Here is a tiny trained network, its code and every weight. The questions are about switching its units off for an input and a target symbol, where a switched-off unit gives its printed mean instead of its output.

import numpy as np


def w(rows, s, z=0):
    codes = np.array(rows[::2]) - 128.0
    scale = np.full(codes.shape[1], s)
    scale[-1] = z or s
    return codes * scale


def f(y):
    return np.maximum(y, 0)


def softmax(a):
    e = np.exp(a - a.max(-1, keepdims=True))
    return e / e.sum(-1, keepdims=True)


def log_softmax(a):
    a = a - a.max(-1, keepdims=True)
    return a - np.log(np.exp(a).sum(-1, keepdims=True))


def net(x, mask):
    ids = ['ΞΠαγδζθ'.index(c) for c in x.split()]
    T = len(ids)
    res = E[ids] + P[:T]
    u = 0
    for l in range(3):
        r = res
        for j in range(3):
            rows = slice(2 * j, 2 * j + 2)
            q, k, v = (r @ M[l][rows].T for M in (Q, K, V))
            z = softmax(np.where(np.tri(T) > 0, q @ k.T / 2**0.5, -1e9)) @ v
            o = O[l][rows]
            res = res + np.where(mask[u + j], z, o[:, -1]) @ o[:, :-1]
        u += 3
        y = f(res @ A[l][:, :-1].T + A[l][:, -1])
        res = res + np.where(mask[u : u + 4], y, B[l][:, -1]) @ B[l][:, :-1]
        u += 4
    return log_softmax(res[-1] @ U[:, :-1].T + U[:, -1])


Q, K, V, O, A, B = {}, {}, {}, {}, {}, {}
E = w([
[155,184,96],'Ξ',
[193,4,108],'Π',
[58,70,250],'α',
[124,188,47],'γ',
[93,66,215],'δ',
[189,93,46],'ζ',
[181,235,70],'θ',
],0.015)
P = w([
[174,170,112],'0',
[210,178,125],'1',
[219,63,132],'2',
[254,104,85],'3',
[254,32,193],'4',
[186,83,138],'5',
[190,63,152],'6',
[157,150,15],'7',
[201,143,102],'8',
[197,147,114],'9',
[154,123,135],'10',
[169,168,98],'11',
[193,172,104],'12',
],0.0053)
Q[0] = w([
[190,106,147],'0.h0',
[56,72,85],'0.h0',
[128,69,228],'0.h1',
[131,2,195],'0.h1',
[160,191,65],'0.h2',
[173,149,132],'0.h2',
],0.0098)
K[0] = w([
[202,155,38],'0.h0',
[203,79,168],'0.h0',
[119,115,80],'0.h1',
[5,44,174],'0.h1',
[11,70,66],'0.h2',
[91,2,209],'0.h2',
],0.0083)
V[0] = w([
[202,180,165],'0.h0',
[2,199,176],'0.h0',
[166,147,122],'0.h1',
[187,197,97],'0.h1',
[90,223,112],'0.h2',
[72,109,194],'0.h2',
],0.0099)
O[0] = w([
[49,115,180,170],'0.h0',
[90,106,13,12],'0.h0',
[58,4,254,151],'0.h1',
[107,172,99,169],'0.h1',
[114,159,145,84],'0.h2',
[47,118,73,94],'0.h2',
],0.0066,0.011)
A[0] = w([
[24,1,78,150],'0.n0',
[130,64,112,6],'0.n1',
[161,162,86,34],'0.n2',
[228,187,181,84],'0.n3',
],0.0086,0.0023)
B[0] = w([
[69,123,1,134],'0.n0',
[204,140,169,137],'0.n1',
[219,154,55,136],'0.n2',
[108,135,157,255],'0.n3',
],0.0065,0.0084)
Q[1] = w([
[182,63,178],'1.h0',
[158,253,151],'1.h0',
[146,75,119],'1.h1',
[155,128,166],'1.h1',
[105,158,99],'1.h2',
[75,160,83],'1.h2',
],0.016)
K[1] = w([
[161,92,161],'1.h0',
[30,247,131],'1.h0',
[110,152,141],'1.h1',
[99,173,100],'1.h1',
[138,180,95],'1.h2',
[182,163,61],'1.h2',
],0.016)
V[1] = w([
[226,107,200],'1.h0',
[206,108,122],'1.h0',
[132,17,230],'1.h1',
[92,72,143],'1.h1',
[129,16,100],'1.h2',
[134,85,1],'1.h2',
],0.0072)
O[1] = w([
[140,167,2,238],'1.h0',
[174,73,157,168],'1.h0',
[170,117,197,133],'1.h1',
[165,157,170,105],'1.h1',
[218,139,113,119],'1.h2',
[149,90,143,4],'1.h2',
],0.0059,0.012)
A[1] = w([
[125,34,184,221],'1.n0',
[118,255,190,211],'1.n1',
[32,121,156,67],'1.n2',
[86,66,52,252],'1.n3',
],0.0096,0.0036)
B[1] = w([
[146,179,81,163],'1.n0',
[174,2,219,254],'1.n1',
[90,54,180,140],'1.n2',
[171,93,81,164],'1.n3',
],0.0062,0.0084)
Q[2] = w([
[119,118,86],'2.h0',
[106,5,89],'2.h0',
[123,254,105],'2.h1',
[231,202,92],'2.h1',
[116,67,73],'2.h2',
[172,84,99],'2.h2',
],0.0096)
K[2] = w([
[26,92,143],'2.h0',
[136,172,140],'2.h0',
[209,68,161],'2.h1',
[166,255,249],'2.h1',
[23,86,68],'2.h2',
[138,232,130],'2.h2',
],0.0091)
V[2] = w([
[93,154,153],'2.h0',
[8,115,200],'2.h0',
[106,108,167],'2.h1',
[63,128,254],'2.h1',
[52,141,158],'2.h2',
[110,174,77],'2.h2',
],0.0077)
O[2] = w([
[99,81,121,77],'2.h0',
[98,65,185,2],'2.h0',
[75,145,127,152],'2.h1',
[159,188,145,173],'2.h1',
[159,120,111,37],'2.h2',
[135,106,2,48],'2.h2',
],0.0076,0.0066)
A[2] = w([
[178,197,83,55],'2.n0',
[254,131,139,250],'2.n1',
[119,88,178,103],'2.n2',
[57,66,92,99],'2.n3',
],0.014,0.0022)
B[2] = w([
[152,191,127,183],'2.n0',
[119,76,108,252],'2.n1',
[68,122,87,157],'2.n2',
[2,68,88,133],'2.n3',
],0.0099,0.021)
U = w([
[174,2,85,221],'Ξ',
[143,59,27,157],'Π',
[108,124,18,245],'α',
[141,228,73,113],'γ',
[56,153,143,3],'δ',
[82,61,57,1],'ζ',
[91,129,132,152],'θ',
],0.009,0.0027)

Each question gives the input, a string of symbols that net reads in full, and the target symbol t.
The units are the heads (2 rows each of Q, K, V and O) and the neurons (one row each of A and B). Each row of codes is followed by its name. A weight is (code - 128) times the scale printed after its matrix; where a second scale follows, it is the last column's (O, A, B and U).
mask holds one flag per unit, layer by layer, with each layer's heads first. A switched-off unit (its flag False) gives its mean, the last column of its rows in O or B, instead of its output. The means were averaged over made-up inputs and are rounded, as every weight is.
A unit's drop is (log p(t) with every unit on - log p(t) with that unit switched off) / (log p(t) with every unit on - log p(t) with every unit switched off).
The circuit of an input: a set's keep is (log p(t) with only the set's units on - log p(t) with every unit switched off) / (log p(t) with every unit on - log p(t) with every unit switched off). Starting from the 12 units with the biggest drops (on a tie, the unit counted first), units are removed one at a time, each time the one whose removal leaves the highest keep (on an exact tie, the one counted first), for as long as the keep stays at least 0.8.
circuit, biggest first: the units of the circuit, biggest drop first
most important unit: the unit with the biggest drop
top k neurons: the k neurons with the biggest drops, biggest first
k most important neurons of layer l: the k neurons of layer l with the biggest drops, biggest first
which heads matter: for each layer, one digit per head in row order, 1 if its drop is at least 0.15 and else 0, layers parted by /
drop of u: that unit's drop, to one decimal
input Π Ξ Π ζ Π Ξ α, target γ: circuit, biggest first => 2.h0, 1.n0, 0.h2, 1.h2
input θ ζ α ζ Π γ ζ, target α: circuit, biggest first => 1.n1, 1.h2
input Π ζ Π Ξ δ, target γ: most important unit => 2.h0
input ζ ζ ζ α ζ ζ δ Ξ, target Ξ: which heads matter => 000 / 110 / 000
input θ θ θ δ, target δ: circuit, biggest first => 1.n1, 2.n1, 0.h0
input Π ζ ζ θ, target Ξ: circuit, biggest first => 1.n1, 2.n1
input δ γ δ, target Π: circuit, biggest first => 0.h0, 1.n1, 2.h2, 0.n0
input θ ζ α ζ α θ ζ α γ ζ ζ θ, target Ξ: top 2 neurons => 1.n1, 2.n0
input Ξ ζ ζ ζ Π γ Ξ Ξ θ Ξ ζ ζ Ξ, target Ξ: which heads matter => 100 / 000 / 000
input δ Ξ θ γ Ξ ζ α ζ Ξ ζ δ ζ, target γ: top 3 neurons => 1.n1, 2.n0, 2.n1
input δ δ θ ζ ζ Π Π, target Π: 2 most important neurons of layer 2 => 2.n1, 2.n0
input α Ξ θ, target ζ: top 2 neurons => 0.n0, 2.n3
input ζ δ α Π Π Π Ξ, target γ: top 2 neurons => 2.n0, 0.n1
input Ξ γ ζ Ξ α ζ α γ γ Ξ ζ α γ, target Ξ: most important neuron of layer 1 => 1.n0
input α δ Π α, target Π: top 2 neurons => 1.n1, 0.n0
input θ θ θ ζ Ξ Ξ Ξ γ Ξ θ ζ Ξ, target δ: top 2 neurons => 2.n1, 2.n2
input ζ θ γ Ξ α θ, target θ: top 2 neurons => 2.n1, 1.n1
input Ξ ζ Π ζ δ, target γ: top 2 neurons => 2.n0, 1.n0
input θ θ θ γ, target δ: top 2 neurons => 2.n1, 1.n1
input θ δ δ α θ, target δ: most important unit => 0.h2
input ζ ζ α Ξ Ξ θ, target θ: drop of 1.n1 => 0.1
input Ξ θ Ξ, target θ: drop of 1.h0 => 0.2
input Ξ δ δ θ δ ζ ζ Π γ, target Ξ: drop of 1.h1 => 0.5
